Each row was made from one path, in order. Every step used is in the known rows, and no mark comes twice. Write each row's path.
Each row is shifted at random along 5 fixed directions that mean nothing.
Known rows
girov fubep gavofo pomod: [ 36.6  44.6  -6.5 -35.0   6.1  -3.1   6.7  -6.1  17.9 -12.6  -6.9 -25.9
   4.3  -3.3  -2.6 -11.7  10.5  25.8 -20.3   3.6  33.6  -6.1  -0.2 -30.0
 -19.8  -6.4  12.1  38.6  -3.6   2.4 -10.8  -1.6  -7.8  -2.4   8.8  59.1
   5.6  -3.0  -7.0  23.8   6.6 -11.5   7.1]
gavofo gisevis pomod bizur girov fubep: [-15.1  26.4  -1.0  23.5   9.5  32.1  23.1 -21.9 -13.5  -1.2  -4.1  -6.3
   4.8  34.0  16.2  -2.1  -3.9  -3.7  -3.2  16.0 -49.3  18.2 -17.2 -21.3
  -2.1  12.2  -2.1 -17.9 -11.4  18.2 -25.5  20.3  -2.2  13.0  32.6  -6.3
  38.8  -4.0  -3.8  11.5  -3.2  -6.4 -25.8]
gavofo pomod fubep girov: [ 31.4  18.8  18.9  -0.6  23.6  60.8   7.0 -26.1 -17.2 -16.0  28.3  -8.6
   7.3  11.6  -9.9   6.2  14.4  14.0 -38.6  19.0  -9.8   6.7  -6.4 -17.9
 -24.5  -5.4 -17.4 -12.6 -32.7 -23.6   1.8  -8.3 -26.5  50.7  40.3   8.9
  41.9 -44.6  -8.5   5.6  -0.4 -18.6  10.6]
girov gisevis gavofo pomod: [ -9.5  -1.3 -11.9  17.4  -5.6 -10.4 -14.2  -3.2  -7.1 -12.4   6.8 -13.0
 -14.9  -6.8  14.4  -5.0  -7.5 -14.0  -3.5  -5.1  -5.7  -4.4  12.4  -2.1
   2.6 -15.3  -0.2  14.1  -4.7   9.9  -2.3  -7.5  -1.2  -0.3  22.0  12.4
   3.0   8.6   2.8  22.7  -2.9 -16.1  -7.1]
bizur gavofo gisevis pomod fubep: [ -1.7  13.3 -17.7 -12.4 -15.1  18.8  36.0  -0.4 -11.0  18.0  19.1  40.9
 -10.5  -8.0   0.3 -15.6  18.0  14.9  -9.6  -2.0 -18.2 -14.2  13.2 -13.0
 -12.1 -12.0 -33.2  12.3 -19.2  25.0  -0.7 -18.5 -18.8  24.1  -1.7  -3.2
   8.8 -20.1 -19.0  21.8  -1.7   5.7 -17.0]
vuva girov fubep gavofo: [ 13.1 -25.1 -18.8 -31.7 -18.6   1.3 -11.6 -15.2  -0.2  25.7   7.3  25.4
   0.9  -8.6   2.9 -20.5   5.1   0.2  -6.0  -7.5   2.2 -32.0   9.7  -0.4
  -3.2 -21.0   1.3  24.8  -1.3   2.3  12.0 -43.3 -19.1 -26.5 -29.7   8.4
 -13.0   4.1 -10.2  25.4  11.7   4.8  -2.3]
vuva gavofo pomod fubep: [ -2.4  10.6 -15.2  25.6  -7.3  34.4  -5.9  -4.8 -22.2   1.9   0.4  13.9
 -11.8   7.9  16.7  16.1 -17.8 -15.1 -11.5 -24.1 -25.6   1.3  -4.1 -13.2
  16.7  11.3   0.8  -8.4   6.1 -21.4 -26.8   1.7  16.6   1.1   9.6 -21.2
  25.4 -17.7  19.7  16.7  -9.4   3.2 -23.4]
fubep vuva bizur gavofo pomod gisevis: [-19.4 -52.7 -11.7  18.5  -9.4 -39.9 -45.5   1.3  -6.0   8.0 -13.1 -28.9
 -12.6  41.9   7.2  43.2 -22.6 -20.4  13.4  10.0  -6.1  -2.1  28.4  37.3
  15.4 -21.5  23.7  -8.4  13.4  -8.5  -2.5 -24.7  -9.5 -18.8  24.9  -2.7
   6.3  18.1  -8.0   4.3  -6.1  -3.0   5.4]
gavofo gisevis pomod bizur: [ -6.3  31.5   7.1   2.2 -19.2  17.8   7.5  -6.3   9.4  -7.5  -0.1   3.4
   7.1   5.1   1.5  -2.6  -4.6  -6.2  12.3 -23.0 -10.1  22.9  -4.4 -15.6
  12.1  17.0  -7.2 -10.9   8.7  -4.1 -25.1  21.9  29.5  15.0   9.3  -6.0
  17.1  -9.9  19.5  -3.1 -16.4   5.3  -3.1]
vuva girov gisevis bizur gavofo fubep: [-13.0  10.5 -28.9 -22.2 -35.1 -16.3  -9.3   1.5  26.2  19.0  -8.0  45.9
  -8.2 -19.6   2.1 -27.9 -30.4 -30.9  30.4 -50.0  12.7 -34.9   3.9 -24.6
  10.2   6.4   7.4   2.6  28.0  11.0 -10.0 -15.4  34.4 -35.5 -32.8   4.5
 -38.7  10.8  49.3  25.3  -3.5  28.9 -20.6]
pomod gisevis bizur gavofo fubep vuva girov: [ -0.4  50.9  -8.0   0.9  -4.7  38.0  46.1   7.6  23.1  28.8 -21.9  -7.7
 -15.1  21.5  -3.7 -10.0  15.8 -11.1  54.8 -16.3 -32.1 -17.5 -32.9  -4.3
   6.0  24.1  -9.7 -25.1 -18.4   1.9 -34.5  11.7  21.7   7.7   2.3  -5.9
   7.3  -2.4  65.5   3.2  19.4   9.6   0.2]
girov gisevis bizur gavofo fubep vuva: [ 11.2   1.5  -5.3 -43.9 -16.3 -15.4 -33.4  -9.8  23.3   8.0   2.9  26.9
   0.4 -15.3  -7.3 -13.5 -29.4 -22.8   7.3 -42.6  43.4 -29.0  10.2 -14.5
  -7.0  -2.9  23.0   7.1  25.8 -20.7  -0.1 -30.9  16.6 -19.7 -24.1  26.7
 -38.9  -0.9  35.8  22.9  -7.7  14.6   1.0]
girov pomod gisevis gavofo: [  6.3  52.3  29.4   7.7   8.1  55.4  34.3 -25.1  -4.2 -18.6   6.1 -33.7
   1.9   0.4  16.4   1.0  25.0  -0.4 -16.0   5.2 -25.5  33.7 -28.7 -29.7
 -11.5   9.4 -11.9   3.2 -35.2 -13.2 -33.0  27.9  -8.8  18.1  28.0   6.7
  54.5 -16.2  -8.9  13.8   3.3 -20.2 -10.2]
vuva girov pomod bizur gisevis: [  0.9   5.0 -16.7 -54.2 -24.5 -51.8  23.6   6.0  39.7  14.5 -18.9   0.8
  -8.2   5.3 -16.2 -37.3   7.9   7.8  29.6   0.9  17.8 -19.9   6.9  -8.2
 -14.4 -10.3 -11.1  23.0   7.6  38.6   4.7 -21.2  -1.5 -13.7 -29.5  34.8
 -23.6  26.5 -19.4   5.4  10.1  18.8  11.7]
girov gavofo pomod fubep: [ 17.6  39.0   0.4  -1.7  -7.0  60.7  26.4 -20.6 -20.0  -3.5  15.5  34.7
   2.7  -8.6  14.2 -15.4   6.0   3.2 -31.2 -23.3 -22.0   1.0 -11.2 -38.6
  -6.3   8.4 -24.8   2.5 -12.0 -21.3 -15.1  -2.9  -0.4  24.2   2.8  -3.9
  31.7 -36.7  -0.5  23.3  -6.8   1.5 -21.6]
fubep girov gisevis gavofo: [ -0.9  38.0   0.5 -18.7  11.4 -27.2   9.4   2.6  46.1  -1.8 -32.6 -54.1
 -10.2  19.3   2.1  -7.1  -4.1  -4.8  30.4  -3.1  25.6   5.2 -20.6 -13.6
  -9.2  20.8  32.1  29.4   6.3  20.5 -40.6  40.7  24.2 -46.5   9.4  34.0
   2.3  34.5  26.9  11.8  10.1  -2.6   2.5]
vuva bizur gisevis gavofo fubep: [ 29.8  65.8  17.8 -16.7  14.7  42.1   9.8 -22.3  11.5 -18.3   4.3 -51.4
  17.0  -4.1   5.5  10.8  19.0   6.1 -37.6  19.2  15.3  28.0 -20.4 -44.3
 -24.3   1.9  18.5   6.9 -37.0  -2.3 -18.0  12.8 -17.6  19.8  28.4  59.3
  44.9 -19.8   1.5  20.4   5.5 -21.1   2.9]
gisevis pomod fubep gavofo: [ -8.7 -13.5 -23.9  -2.6 -29.0  16.6  -9.2  -5.9 -14.3  27.6  16.1  56.4
 -10.5 -10.4   5.7  -3.1 -10.1  -7.6  10.2 -38.1 -15.7 -24.2  15.3  -1.6
  20.2  -4.2  -9.0   7.4  18.5  -8.3 -18.3 -22.2  11.1 -15.3 -26.0 -37.3
 -14.6 -10.6  11.1  20.1 -13.8  17.6 -27.1]
vuva fubep girov bizur: [-18.6 -37.9 -28.3 -14.4 -32.7 -22.3 -13.1  -8.8  19.0  44.9  -4.6  32.5
  13.9  18.7  11.9 -27.3 -14.6  -8.9  18.5 -11.3 -13.3 -18.1  20.3  18.7
  16.3  -8.9   3.7   9.6  13.4  33.0  15.3 -29.4   5.7 -27.1 -21.3  -0.8
 -12.8  28.6   5.2   6.1   2.3   9.9   5.2]
pomod bizur gavofo fubep vuva girov gisevis: [-10.7  -4.5  -2.3   9.4  16.1 -18.3  -6.2  -6.1  17.5  13.0 -37.6 -67.4
  -6.8  60.1  12.8  19.2  -9.3 -14.7  28.4  25.0 -18.0   9.7 -14.9  20.8
   1.7   8.2  35.2  -4.9  -6.7   9.0 -21.3   8.4  -1.0 -28.3  27.6  16.0
  23.3  32.5  13.9   4.5  15.4 -10.5   9.9]
gisevis bizur girov pomod gavofo: [ 12.6  49.9 -14.6 -21.5 -14.6  30.8  69.5 -12.2   7.7  26.4  14.3  16.5
   8.0  -2.8  16.7 -40.7  52.5  33.0  -8.0   1.7 -25.2   2.1  -2.4 -24.4
 -10.2  -3.5 -40.1  23.4 -38.8  41.8  -9.4  -1.9 -24.9  26.4   1.5  23.6
  27.5  -2.5 -22.5  14.8  13.3  -3.9 -14.8]
fubep vuva bizur gisevis: [  4.3 -24.4   7.6 -29.3 -12.2 -14.8 -38.3 -18.0  10.4  -4.1   3.2 -26.5
   5.9   1.3  -6.8  10.8 -10.6 -24.7   1.7   9.5  15.9  -2.3   5.9   1.6
  -8.4 -25.6  16.4 -11.6  -3.7 -17.8  11.0 -48.4 -16.5   0.2 -10.8  22.9
  -5.4   5.1 -14.0   5.1   3.7  -2.1  22.7]
vuva girov bizur gisevis: [ 21.4  74.6  14.5 -54.4  -4.6  26.5  74.7 -16.8  40.4   5.2 -13.7 -31.0
  14.1   1.9 -11.7 -44.4  50.5  20.4  17.7  24.5  -9.1   3.5 -35.5 -39.6
 -33.1  -0.6 -29.9   4.8 -45.0  24.5  -9.7  -4.9 -21.3  26.3 -14.7  50.7
  23.0  -1.4 -16.0   4.7  27.8   0.1  19.9]
bizur girov fubep vuva gavofo pomod: [ 11.6  17.9 -25.5  -9.2  -7.2  -5.6   5.1   4.9   6.9   3.3  -6.3  -3.1
 -13.2  -7.8   1.0 -18.9   2.6  -0.6   9.1 -13.1   4.8 -29.9   2.6  -7.7
   0.1 -11.4  -2.7  13.1  -4.6   5.3  -4.4 -23.0  -0.3   0.3  -0.6  27.4
 -12.1   5.4  22.2  21.2  13.6  -3.4  -1.0]
bizur gavofo pomod gisevis girov fubep: [  3.8  -9.4  19.0  -2.5  20.7   3.9 -26.7 -28.2  -8.2 -40.1   5.2 -21.6
   0.9  10.9   4.2   8.0 -30.1 -15.0 -49.7  16.6  10.1  15.3  -4.1 -24.8
 -26.9  -5.7  20.3   8.3   1.6 -13.5  -0.7   8.8 -14.8 -10.3  40.0  27.3
  29.6 -10.3 -19.0  22.0  -3.0 -17.9  -6.8]
pomod fubep vuva bizur gavofo gisevis girov: [-28.7  -8.6 -21.2   3.3 -18.9 -12.1  -4.8  11.8  21.6  15.0  -2.8  28.5
 -23.6  -1.1 -12.2 -12.1 -17.6 -34.3  54.8 -34.7  -3.3 -39.3   4.9   5.4
  10.5   3.8  -7.8 -19.2  16.2   8.7 -12.6  -4.6  29.8 -14.1  -8.3 -21.1
 -30.9   5.0  59.7   8.9  -1.2  19.9 -10.1]
pomod fubep vuva gavofo gisevis: [  9.2   4.8  -4.5 -17.1 -14.9   9.6 -14.4  -0.7  12.4   3.6 -13.2  -1.6
 -12.9  -8.8 -12.9  -3.5  -2.6 -27.7  33.2 -30.2   9.0 -32.8 -11.8  -3.9
   3.6  -0.4   2.2 -11.6   4.4 -38.8 -10.9 -28.7  15.6 -14.6 -31.1  -7.4
 -15.9  -6.7  39.8  12.9   8.4  16.9   7.8]
girov bizur gisevis gavofo fubep: [-12.6  23.6 -18.9  -0.5 -23.7  19.8  13.5  -8.1   1.2  22.5   7.8  34.2
  -3.6 -13.1  10.1 -21.1   2.1 -15.9  10.4 -22.7 -21.4 -16.9   1.7 -22.1
   4.5  -1.7 -10.5  -0.6  -7.8  19.4  -9.5 -11.4   5.4  -0.6 -13.5  -0.9
  -3.3  -3.8  21.5  26.3  -5.2  10.5 -25.3]
gisevis gavofo pomod fubep vuva girov: [ 15.8  -6.2 -12.4 -15.1  -0.3   4.1  -3.2   2.6   9.4   9.9   4.6  -4.0
 -16.4  -0.5  -7.3  -7.1   1.6  -4.6  -3.5  -7.0  12.0 -23.6   2.6   8.1
  -8.0  -7.9  -0.8   6.2 -12.1   0.1   7.2 -21.3  -6.1   5.9   7.9  23.0
  -1.5  -4.0  26.1  12.4  15.7  -7.1  14.9]
fubep gavofo gisevis pomod bizur: [ 10.2   9.4  -9.3 -36.6 -19.4 -36.4   3.4   5.3  30.6  11.5  -4.1 -13.7
  11.6  11.4  -6.7  -7.6  15.5  26.2   1.0   4.4  32.1  10.1  24.6   4.5
  -3.6  -8.2   6.1  32.0   4.1  34.9   0.9   1.5  -2.6  -1.2   4.1  45.0
   1.6  13.1 -14.4   1.5  -5.2   0.3  17.0]
bizur girov gisevis gavofo: [  7.8  42.0  11.9 -32.9  -5.6  14.8  24.4 -17.1  26.2 -15.9   8.4   1.1
  -5.3 -32.5  -4.2 -40.6  11.1  -9.8   5.2 -20.2  15.9 -10.8 -21.4 -41.7
 -22.8   2.2 -16.0  15.8 -13.4   2.8 -12.4   4.7   3.6  -6.6 -13.2  23.9
  -3.3  -1.6  12.1  21.1  10.0   0.5  -4.9]
gavofo pomod bizur gisevis girov fubep: [ -3.7  12.8   9.0  -1.0  14.2   3.8  -5.1 -19.6   0.5 -27.3  -3.6 -14.7
  -1.1  15.1   3.1  -6.5 -23.9 -12.5 -23.8  11.1  -3.7  13.1 -11.7 -28.9
 -19.5   6.1  12.9   3.5   4.0   6.1 -11.7  19.4   1.5  -5.4  29.7  21.3
  22.5  -2.6  -5.6  17.1  -4.4  -9.1 -11.3]
gavofo gisevis girov fubep vuva: [ -8.4  -0.5 -16.7  -7.1  -6.1  21.9  43.8   2.6  -8.4  45.0  10.8  42.7
 -16.0  13.7  -0.7 -34.0  28.3   3.6  28.9   2.4 -43.5 -39.6   3.8  16.0
 -15.1 -11.4 -33.8  -1.0 -29.4  28.8  11.6 -30.5 -22.9  25.2  -6.1 -13.7
  -9.5  -5.6   7.5  19.6  12.2   1.1  -5.5]
pomod fubep vuva gavofo gisevis girov bizur: [ -7.0 -28.8  -3.1 -23.6 -31.8  10.3  -8.2 -24.9  10.5  17.1  26.3  45.8
  16.8 -18.1   2.6 -42.9   3.9 -15.5  -8.5 -18.2  -1.8 -20.5  18.5   1.8
  -2.6 -22.1 -25.5   2.3  -9.4   7.2  35.8 -42.3 -12.2   9.8 -18.5   7.4
  -5.2  -5.7   3.5  13.1   0.3   2.1   9.3]

Write each row's path
[ 11.9   4.5 -18.8 -38.3 -14.8  -4.1   9.0  -1.7  14.9  28.8  14.3  44.1
  -1.7  -4.7  -5.3 -24.8   3.5  10.2  -2.2 -25.4  22.0 -32.3  22.5  -2.1
 -10.5 -10.3 -10.6  18.1   2.9  11.8   8.7 -29.7  -5.4  10.7 -11.2  27.7
 -19.3  -8.4  13.1  19.5  -2.6   7.5   0.0]
gisevis girov bizur gavofo pomod fubep vuva
[ -0.8   3.5  -2.2 -20.1 -14.6   7.9  16.8  -4.1   7.6  -4.8  24.2  26.1
 -10.3 -22.1 -22.0 -32.1  15.1  -3.0   6.0  -3.4  -1.2 -25.3   6.4 -12.9
 -16.5 -18.8 -36.2  -2.0 -15.6  17.9  14.3 -19.0 -14.2  23.9  -2.3   9.2
  -9.5 -16.6   3.5  10.0   3.5   3.1   2.4]
vuva fubep gavofo pomod bizur gisevis girov
[-14.9 -30.3  -4.9   6.4 -19.5  19.4 -32.3 -33.7 -22.6 -14.4  20.9  49.6
   2.8 -17.1   7.6 -20.8 -37.2 -36.5 -20.1 -26.0 -21.6 -14.0   2.9 -23.7
   5.7  -9.7  -8.7 -18.2  16.5 -18.2   8.3 -29.6   5.0  -6.5  -8.7 -24.4
  -2.1 -12.9   2.0  20.8 -10.8   9.1 -25.6]
vuva gavofo gisevis pomod bizur girov fubep
[  1.3 -13.2 -10.8  -0.7 -15.2  17.8 -11.8 -18.1 -15.8  -2.1  19.0  33.0
  -0.5  -6.9  10.6 -10.0 -13.0 -11.5 -30.7 -14.2  -7.5  -9.4  13.0 -15.8
  -1.3 -12.4 -12.8   4.1   0.1  -6.7   8.2 -25.0  -7.7   7.6   3.9   0.0
  13.4 -17.9  -8.4  21.5  -8.3   1.5 -13.5]
vuva bizur gisevis girov gavofo pomod fubep
[-49.5 -20.1 -49.6  25.2 -14.6 -48.5  29.8  27.6   5.2  43.9 -23.2   3.3
 -38.6  34.1  13.9 -15.6  -4.8  -6.1  62.3  10.8 -50.7 -28.6  16.0  38.4
  15.2  -9.6  -7.1  13.6  -3.3  72.1 -13.4  -7.1   1.7 -22.3  11.8 -21.1
 -22.4  47.2  12.4  16.7  14.3   1.5 -17.4]
bizur gavofo fubep vuva girov gisevis pomod
[-47.2 -10.3 -36.7  18.2 -42.1 -12.8   5.3   8.2  -3.0  26.6  -4.1  50.8
 -24.7  -7.8  10.0 -24.5 -26.3 -35.8  58.0 -36.7 -46.6 -31.2   8.2   5.0
  29.9  -4.9 -17.3 -12.6  19.1  22.5 -19.7 -23.9  30.1 -14.4 -24.0 -48.9
 -37.2  19.4  31.8  16.4  -5.9  21.7 -29.1]
girov gavofo fubep vuva bizur gisevis pomod
[ 16.8  27.0 -14.8 -56.4  -1.6 -40.1  15.5   1.3  53.6  30.2 -27.8 -52.6
  18.1  27.5   6.4   5.0  21.4  24.5   7.1  22.7  44.5   3.7   6.5  -2.5
 -15.5  -8.7  37.6  36.8 -13.0  42.8 -14.2  -3.5 -19.5 -30.4   4.3  86.2
   8.5  33.8  -8.0  12.6  22.2  -5.6  16.1]
pomod gisevis girov fubep vuva bizur gavofo
[  3.2  -1.6  -0.1 -17.4 -30.5  15.5 -36.0 -16.1  22.0   9.5  -1.8  20.2
   9.3 -11.5   7.6  -6.3 -32.3 -35.0  12.2 -48.2  12.4  -9.8  -4.5 -12.0
  15.7   8.8  16.3  -8.5  21.0 -38.2  -6.5 -23.0  35.7 -18.1 -24.6  -6.0
 -10.2  -0.4  44.5   8.7  -4.6  10.5   8.4]
girov pomod gisevis gavofo fubep vuva bizur
[ -7.6  58.8 -17.6  20.3   1.1  47.9  60.4  -0.6   9.5  35.6  -1.0 -14.4
   0.4  30.6  12.0  -4.1  38.7  12.3  37.6  11.1 -51.7  -0.1 -18.3  -6.0
   8.3  10.6 -22.1 -27.1 -41.1  36.2 -32.5  11.3  -4.4  41.5  27.6   2.9
  32.7  -2.4  32.0   0.5  13.9  -7.7 -10.5]
gisevis gavofo pomod fubep vuva bizur girov
[ 16.5   2.6   4.4 -25.7  12.5 -41.5 -17.5 -10.9  20.6 -11.5 -19.7 -81.3
  10.3  39.4  -2.8  20.6   8.0  10.5 -13.7  42.3  29.5  22.6   9.2   5.9
 -14.5 -19.0  34.2  13.4 -10.1  16.8  -3.1  -7.8 -28.5  -1.7  32.5  73.4
  23.7  20.8 -30.2   2.9   5.8 -16.7  23.5]
fubep vuva girov gavofo pomod bizur gisevis
[ -2.9 -30.9  -2.0 -15.1 -19.1  -1.2 -27.0 -25.9  11.0   9.0   9.3   5.9
  17.5   5.0   9.0 -16.6 -14.6 -15.5 -16.2  -4.8   2.0   0.0  13.7   9.0
   3.9 -15.5   4.0   0.6  -1.0   0.1  22.8 -32.9  -5.8   0.7   1.8  18.6
   7.5   6.1   2.2   7.6   1.8  -8.0  17.4]
gavofo gisevis pomod fubep vuva girov bizur
[ 14.1  76.6  -8.2 -17.6   2.6  -0.3  27.8   1.8  37.5 -13.2 -21.0 -37.8
  -3.2  -4.1  -3.4 -18.7   7.6   9.1  15.6  -7.7  20.4  -1.0 -19.2 -38.8
  -7.2  12.1   7.5  19.8  -4.4  18.6 -37.0  28.2  21.5  -5.0  12.5  51.0
   6.9   9.5  29.4  15.4   7.9  -4.4  -0.4]
vuva fubep girov bizur gisevis gavofo pomod
[ 17.0  40.5   8.2   1.1  10.5  45.6   7.5 -13.1   8.0  -6.4  -2.3 -31.4
   1.0   8.9  -0.8   8.5   1.4  -9.3  -0.9  -5.6  -7.1   8.0 -24.4 -14.3
  -0.8  12.5   8.9 -21.4 -20.1 -20.1 -23.9   7.2   7.0  21.0  27.8  20.9
  26.3 -17.6  45.4   5.4  11.5 -12.7   6.5]
gisevis pomod bizur gavofo fubep vuva girov
[ -0.6  -5.9 -11.8 -15.1 -23.4   8.6  -3.2 -20.7  16.1  24.5   5.3  13.1
  19.1   4.5  15.7 -25.2  -1.1  -5.3  -9.6 -12.1  -6.6  -0.9   8.9   2.5
   8.8  -6.9  -0.6   7.2  -7.1  13.9  11.1 -21.7  -1.7  -1.3  -1.8  22.2
   9.9   9.3  13.0   9.7   6.1  -5.0   8.1]
gisevis pomod gavofo fubep vuva girov bizur
[-15.0 -43.0 -20.1  14.8  -3.1 -40.2 -52.0  -5.2  -0.1   4.7  -1.9 -24.2
  -5.4  25.0  15.2  26.9 -30.7 -16.7 -22.4  13.4  10.9   3.7  30.4  15.6
   5.2 -17.2  38.9  13.8   9.0  22.4   7.5 -10.6 -11.4 -26.8  33.0  24.0
   9.7  22.1  -4.9  19.5  -6.9 -12.1  -6.3]
vuva bizur girov pomod gisevis gavofo fubep
[ -6.0   6.0 -22.3 -11.0 -23.8  29.0  29.1  -9.1  -9.2  40.3  22.4  76.4
  -7.4 -10.4   3.5 -44.1  11.9  -4.2  20.9 -33.5 -32.7 -43.7   8.5  -4.6
   0.8  -7.9 -37.0  -6.1  -7.9  14.2   5.8 -36.4  -3.1  22.0 -22.3 -17.1
 -21.1 -11.8  20.6  22.1  -1.2  13.1 -20.9]
gisevis gavofo pomod bizur girov fubep vuva
[-12.4  41.3 -10.8  -4.1 -23.4  29.7  27.2 -15.1   9.3  18.5  -2.7  19.4
  10.2  -2.3  14.4 -11.1   3.6  -6.7  26.5 -29.4 -24.6   3.3 -11.3 -25.4
  19.7  11.3  -8.2 -10.6   0.0   8.0 -40.2   6.2  19.2  -6.9 -10.2  -6.4
   9.8  -0.8  22.7  10.9  -3.2  13.7 -27.8]
vuva fubep girov gisevis pomod bizur gavofo
[ -4.4  19.3 -25.6  10.2  11.0  -4.8  30.3  19.0  15.5  31.9 -26.8 -41.1
 -26.6  43.0   0.9   9.6  15.9   3.5  38.2  16.5 -22.2 -13.7 -10.3  22.1
   3.5   7.1   8.2  -1.9 -20.3  32.3 -26.8   8.7  -0.5  -0.8  24.8  15.6
  13.1  19.3  33.5   5.8  21.6  -6.2   4.1]
bizur gisevis gavofo pomod fubep vuva girov
[  8.6  31.2   0.1 -13.2  17.6 -22.0  -0.5   0.3  21.3 -29.6 -17.7 -62.8
  -8.8   7.9  -8.0   3.4  -4.8   4.3  -2.1  21.3  24.6   7.5  -8.8 -13.5
 -17.7  -4.5  23.7  18.5  -7.8  12.3 -21.0  12.7  -3.6  -5.2  31.9  47.4
   7.9  12.3   5.1  14.2  12.9 -17.9   9.5]
bizur girov fubep vuva gavofo gisevis pomod
[-18.1 -15.4 -18.9  24.1   3.5 -27.3 -41.3  -1.6  11.5  10.3 -34.4 -54.7
  -7.5  54.2   7.6  43.3 -24.4 -20.7  39.4   7.0  -6.8   0.4   2.7  19.6
  25.8   5.8  46.2 -12.8  22.8  -5.6 -36.5   5.6  19.0 -37.6  18.0  -8.0
   8.8  27.0  23.5   4.3  -5.4   3.5  -5.0]
vuva bizur girov pomod fubep gavofo gisevis
[ 12.9  28.5  13.6  -1.8  13.9  19.1  -3.4 -13.1  22.5   2.7 -21.7 -65.7
  18.2  45.0  14.5  24.1   0.2   0.4  -3.6  23.2  -1.8  31.8 -18.8  -0.6
  -4.5  12.9  34.2  -2.8 -17.0  -6.5 -21.1  16.7   1.9   2.6  37.7  35.9
  46.1   7.9  13.7  -1.2  10.4 -22.8  23.9]
gavofo pomod gisevis girov fubep vuva bizur
[  5.6 -29.5   7.8 -15.2  12.8 -41.6 -32.0  -9.2  15.5 -17.8 -24.6 -54.3
 -11.1  39.0  -3.8  23.3 -27.3  -8.5 -11.8  20.9  22.0   6.2   4.9  11.1
 -15.0  -8.4  33.4  13.7  11.1 -13.5  -2.4  -6.7 -12.0 -28.0  28.3  30.2
  14.1  18.2 -18.0   8.1   7.9  -9.8  16.7]
bizur gavofo fubep vuva girov pomod gisevis
[-11.7  34.8  -0.6  37.6   8.2  78.1  46.9 -15.7 -35.4  27.4  14.2  14.0
  -7.1  30.6  17.0   6.2  26.5  -0.8  17.0   2.0 -77.1   1.6 -16.2   3.2
   7.3   7.3 -28.7 -35.4 -38.4  -4.8 -32.5  -1.9 -13.9  51.1  29.0 -39.4
  38.3 -29.0  17.2  11.8  -2.0  -8.6 -26.5]
bizur girov gavofo gisevis pomod fubep vuva
